Below is a small trained network, with its code and all its weights. Each question gives an input and a target symbol and asks what happens when units are switched off, that is, made to give their printed mean instead of their output.

import numpy as np


def w(rows, s, z=0):
    codes = np.array(rows[::2]) - 128.0
    scale = np.full(codes.shape[1], s)
    scale[-1] = z or s
    return codes * scale


def norm(h):
    return h / np.sqrt((h * h).mean(-1, keepdims=True) + 1e-5)


def softmax(a):
    e = np.exp(a - a.max(-1, keepdims=True))
    return e / e.sum(-1, keepdims=True)


def log_softmax(a):
    a = a - a.max(-1, keepdims=True)
    return a - np.log(np.exp(a).sum(-1, keepdims=True))


def net(x, mask):
    ids = ['ΓΘΣΨαεζλμξπτφ'.index(c) for c in x.split()]
    T = len(ids)
    res = E[ids] + P[:T]
    u = 0
    for l in range(2):
        r = norm(res)
        for j in range(3):
            rows = slice(3 * j, 3 * j + 3)
            q, k, v = (r @ M[l][rows].T for M in (Q, K, V))
            z = softmax(np.where(np.tri(T) > 0, q @ k.T / 3**0.5, -1e9)) @ v
            o = O[l][rows]
            res = res + np.where(mask[u + j], z, o[:, -1]) @ o[:, :-1]
        u += 3
    return log_softmax(norm(res)[-1] @ U[:, :-1].T + U[:, -1])


Q, K, V, O = {}, {}, {}, {}
E = w([
[185,75,143,159,165,179,108,120],'Γ',
[139,142,140,78,157,80,77,154],'Θ',
[145,110,149,109,114,181,32,173],'Σ',
[123,105,124,108,180,206,113,222],'Ψ',
[130,106,176,171,195,88,83,233],'α',
[153,88,98,149,121,109,103,187],'ε',
[137,158,161,205,124,124,92,132],'ζ',
[176,64,122,87,225,164,60,173],'λ',
[192,144,190,108,205,188,51,113],'μ',
[174,103,108,190,233,118,107,167],'ξ',
[155,168,125,110,188,169,133,145],'π',
[195,96,148,170,149,110,12,135],'τ',
[124,121,149,183,215,208,30,153],'φ',
],0.0011)
P = w([
[80,135,124,125,130,100,138,111],'0',
[248,130,149,155,148,202,13,254],'1',
[112,115,161,123,109,112,156,119],'2',
[86,89,139,96,115,115,184,69],'3',
[234,96,143,138,159,196,40,196],'4',
[119,129,84,127,110,136,142,106],'5',
[85,76,141,92,99,115,197,79],'6',
[207,72,136,125,164,190,67,149],'7',
[130,151,184,133,95,112,165,145],'8',
],0.0033)
Q[0] = w([
[71,96,171,109,105,106,175,77],'L0H1',
[114,92,2,121,131,160,113,83],'L0H1',
[131,63,199,95,145,133,104,137],'L0H1',
[131,141,173,132,110,101,174,145],'L0H2',
[158,99,88,130,108,151,112,118],'L0H2',
[177,129,178,120,132,123,101,176],'L0H2',
[81,85,136,99,85,102,164,76],'L0H3',
[128,76,66,134,137,177,120,77],'L0H3',
[95,138,57,91,134,151,146,109],'L0H3',
],0.0086)
K[0] = w([
[40,168,110,131,144,71,136,101],'L0H1',
[127,120,255,117,134,97,143,164],'L0H1',
[122,133,89,115,201,114,52,126],'L0H1',
[105,137,35,131,140,141,162,110],'L0H2',
[157,101,170,111,88,138,133,117],'L0H2',
[185,111,62,146,163,183,112,166],'L0H2',
[92,70,123,95,77,114,189,82],'L0H3',
[141,68,75,135,130,177,110,94],'L0H3',
[86,115,44,102,156,144,138,114],'L0H3',
],0.0079)
V[0] = w([
[84,194,168,186,123,221,187,138],'L0H1',
[149,118,153,19,133,147,157,3],'L0H1',
[143,144,124,174,206,183,37,108],'L0H1',
[82,110,116,54,87,206,143,181],'L0H2',
[105,180,12,139,160,136,192,95],'L0H2',
[116,225,181,132,136,101,158,174],'L0H2',
[133,141,205,237,112,138,119,71],'L0H3',
[177,240,163,61,82,136,123,96],'L0H3',
[129,147,113,124,194,203,163,110],'L0H3',
],0.0026)
O[0] = w([
[147,178,255,197,106,204,128,49,97],'L0H1',
[147,97,198,71,105,99,14,164,62],'L0H1',
[120,156,71,168,44,17,143,42,255],'L0H1',
[78,103,86,165,189,97,89,112,129],'L0H2',
[185,131,99,95,161,177,34,90,28],'L0H2',
[176,62,152,56,133,64,133,77,98],'L0H2',
[113,88,80,47,127,132,146,153,151],'L0H3',
[110,60,83,174,151,120,148,138,74],'L0H3',
[154,135,129,140,81,34,122,191,133],'L0H3',
],0.0026,0.0021)
Q[1] = w([
[147,114,113,154,159,145,104,210],'L1H1',
[61,208,199,74,133,79,118,134],'L1H1',
[143,105,92,84,165,119,191,44],'L1H1',
[111,97,179,119,115,115,164,107],'L1H2',
[127,82,191,132,145,117,146,117],'L1H2',
[127,54,111,127,139,127,144,140],'L1H2',
[81,7,176,33,134,97,200,38],'L1H3',
[253,149,62,212,108,119,62,151],'L1H3',
[216,74,83,150,166,120,73,74],'L1H3',
],0.0054)
K[1] = w([
[176,133,154,183,192,159,113,229],'L1H1',
[4,200,205,45,85,141,82,119],'L1H1',
[153,119,16,29,181,101,165,19],'L1H1',
[81,93,159,84,182,120,128,52],'L1H2',
[50,149,131,66,128,124,136,74],'L1H2',
[126,204,120,97,168,105,95,118],'L1H2',
[62,249,108,43,224,57,58,41],'L1H3',
[204,6,92,219,124,140,129,117],'L1H3',
[205,77,35,197,213,167,67,74],'L1H3',
],0.0038)
V[1] = w([
[135,1,117,193,89,133,151,96],'L1H1',
[80,125,159,139,59,98,139,166],'L1H1',
[121,96,79,103,127,145,155,76],'L1H1',
[198,145,126,182,85,140,138,218],'L1H2',
[141,134,170,116,83,145,142,133],'L1H2',
[108,131,79,132,136,171,90,102],'L1H2',
[42,118,209,129,175,78,149,148],'L1H3',
[167,52,128,82,152,105,171,57],'L1H3',
[76,66,110,132,15,206,133,140],'L1H3',
],0.003)
O[1] = w([
[139,252,155,142,207,97,50,147,155],'L1H1',
[186,99,106,131,94,71,92,116,156],'L1H1',
[119,163,94,175,114,142,127,223,62],'L1H1',
[94,126,76,48,129,119,120,41,137],'L1H2',
[151,104,112,147,113,167,120,113,115],'L1H2',
[130,107,163,112,141,103,137,141,83],'L1H2',
[197,104,62,164,207,120,59,89,89],'L1H3',
[237,196,93,144,61,171,82,224,62],'L1H3',
[165,17,150,197,128,98,193,169,10],'L1H3',
],0.0027,0.0011)
U = w([
[105,2,171,100,56,150,141,99,176],'Γ',
[170,107,96,47,183,148,54,218,223],'Θ',
[138,76,162,206,234,29,121,161,2],'Σ',
[42,118,157,179,211,181,79,43,119],'Ψ',
[187,198,15,171,204,161,171,111,157],'α',
[70,76,118,100,190,211,202,185,250],'ε',
[206,148,191,204,97,187,174,192,75],'ζ',
[53,119,64,25,137,41,88,85,108],'λ',
[205,122,148,146,41,41,19,123,7],'μ',
[70,216,103,44,85,171,197,101,154],'ξ',
[163,192,228,62,112,195,67,99,224],'π',
[113,104,39,140,65,60,188,225,139],'τ',
[111,193,147,220,60,68,186,36,36],'φ',
],0.0076,0.00082)

Each question gives the input, a string of symbols that net reads in full, and the target symbol t.
The units are the heads (3 rows each of Q, K, V and O). Each row of codes is followed by its name. A weight is (code - 128) times the scale printed after its matrix; where a second scale follows, it is the last column's (O and U).
mask holds one flag per head, layer by layer. A switched-off head (its flag False) gives its mean, the last column of its rows in O, instead of its output. The means were averaged over made-up inputs and are rounded, as every weight is.
A unit's drop is (log p(t) with every unit on - log p(t) with that unit switched off) / (log p(t) with every unit on - log p(t) with every unit switched off).
The circuit of an input: a set's keep is (log p(t) with only the set's units on - log p(t) with every unit switched off) / (log p(t) with every unit on - log p(t) with every unit switched off). Starting from all 6 units, units are removed one at a time, each time the one whose removal leaves the highest keep (on an exact tie, the one counted first), for as long as the keep stays at least 0.8.
units of the circuit, in order: the units of the circuit, biggest drop first
most important unit: the unit with the biggest drop
heads that matter: for each layer, one digit per head in row order, 1 if its drop is at least 0.15 and else 0, layers parted by /
input λ ζ φ ξ Θ λ α π, target ξ: units of the circuit, in order -> [L1H3; L0H1; L1H2]
input μ ξ μ ε ζ λ φ α, target Σ: units of the circuit, in order -> [L0H2; L1H1; L1H3; L0H1]
input μ α Θ λ Θ ε Θ, target μ: heads that matter -> 100 / 001
input ζ Σ Σ ε φ τ, target Σ: units of the circuit, in order -> [L0H2; L0H1; L1H3]
input μ μ α π ζ φ φ φ, target Ψ: most important unit -> L1H1
input Σ Γ τ μ Ψ μ Γ, target Σ: units of the circuit, in order -> [L1H3; L0H1; L1H1; L0H3]
input μ α μ, target μ: heads that matter -> 100 / 001
input ε Γ α μ ζ Γ φ Γ, target ζ: units of the circuit, in order -> [L1H3; L1H1; L0H1]
input φ λ Γ φ τ ζ λ, target φ: units of the circuit, in order -> [L0H1; L1H1; L1H2]
input φ ζ Θ ξ φ, target Ψ: heads that matter -> 100 / 111
input φ τ α φ μ α ε μ, target π: units of the circuit, in order -> [L1H3; L1H1; L0H1]
input π ζ φ Θ, target π: units of the circuit, in order -> [L0H2; L0H1; L1H3]
input φ μ μ π μ ζ, target μ: units of the circuit, in order -> [L0H1; L0H2; L1H3]
input ξ ε ζ, target ξ: units of the circuit, in order -> [L0H2; L1H3; L0H3]
input Ψ ζ ε α φ τ, target ε: heads that matter -> 100 / 000
input μ τ φ α τ Θ, target φ: units of the circuit, in order -> [L0H3]
input τ μ τ φ π ξ μ φ τ, target ξ: heads that matter -> 011 / 001
input π τ λ ξ, target π: heads that matter -> 110 / 001
input α ε μ φ τ Ψ, target μ: heads that matter -> 110 / 000
input ε α π, target ε: most important unit -> L0H1
input Θ ξ α Ψ, target Θ: units of the circuit, in order -> [L0H1; L1H3; L0H2]
input π φ φ ζ π φ, target φ: units of the circuit, in order -> [L0H1; L0H3]
input τ φ φ ε Θ, target λ: heads that matter -> 100 / 011
input μ ε Θ Γ Θ Γ φ ξ, target α: heads that matter -> 110 / 111
input τ ξ Σ Ψ τ ζ α α α, target ζ: heads that matter -> 101 / 001
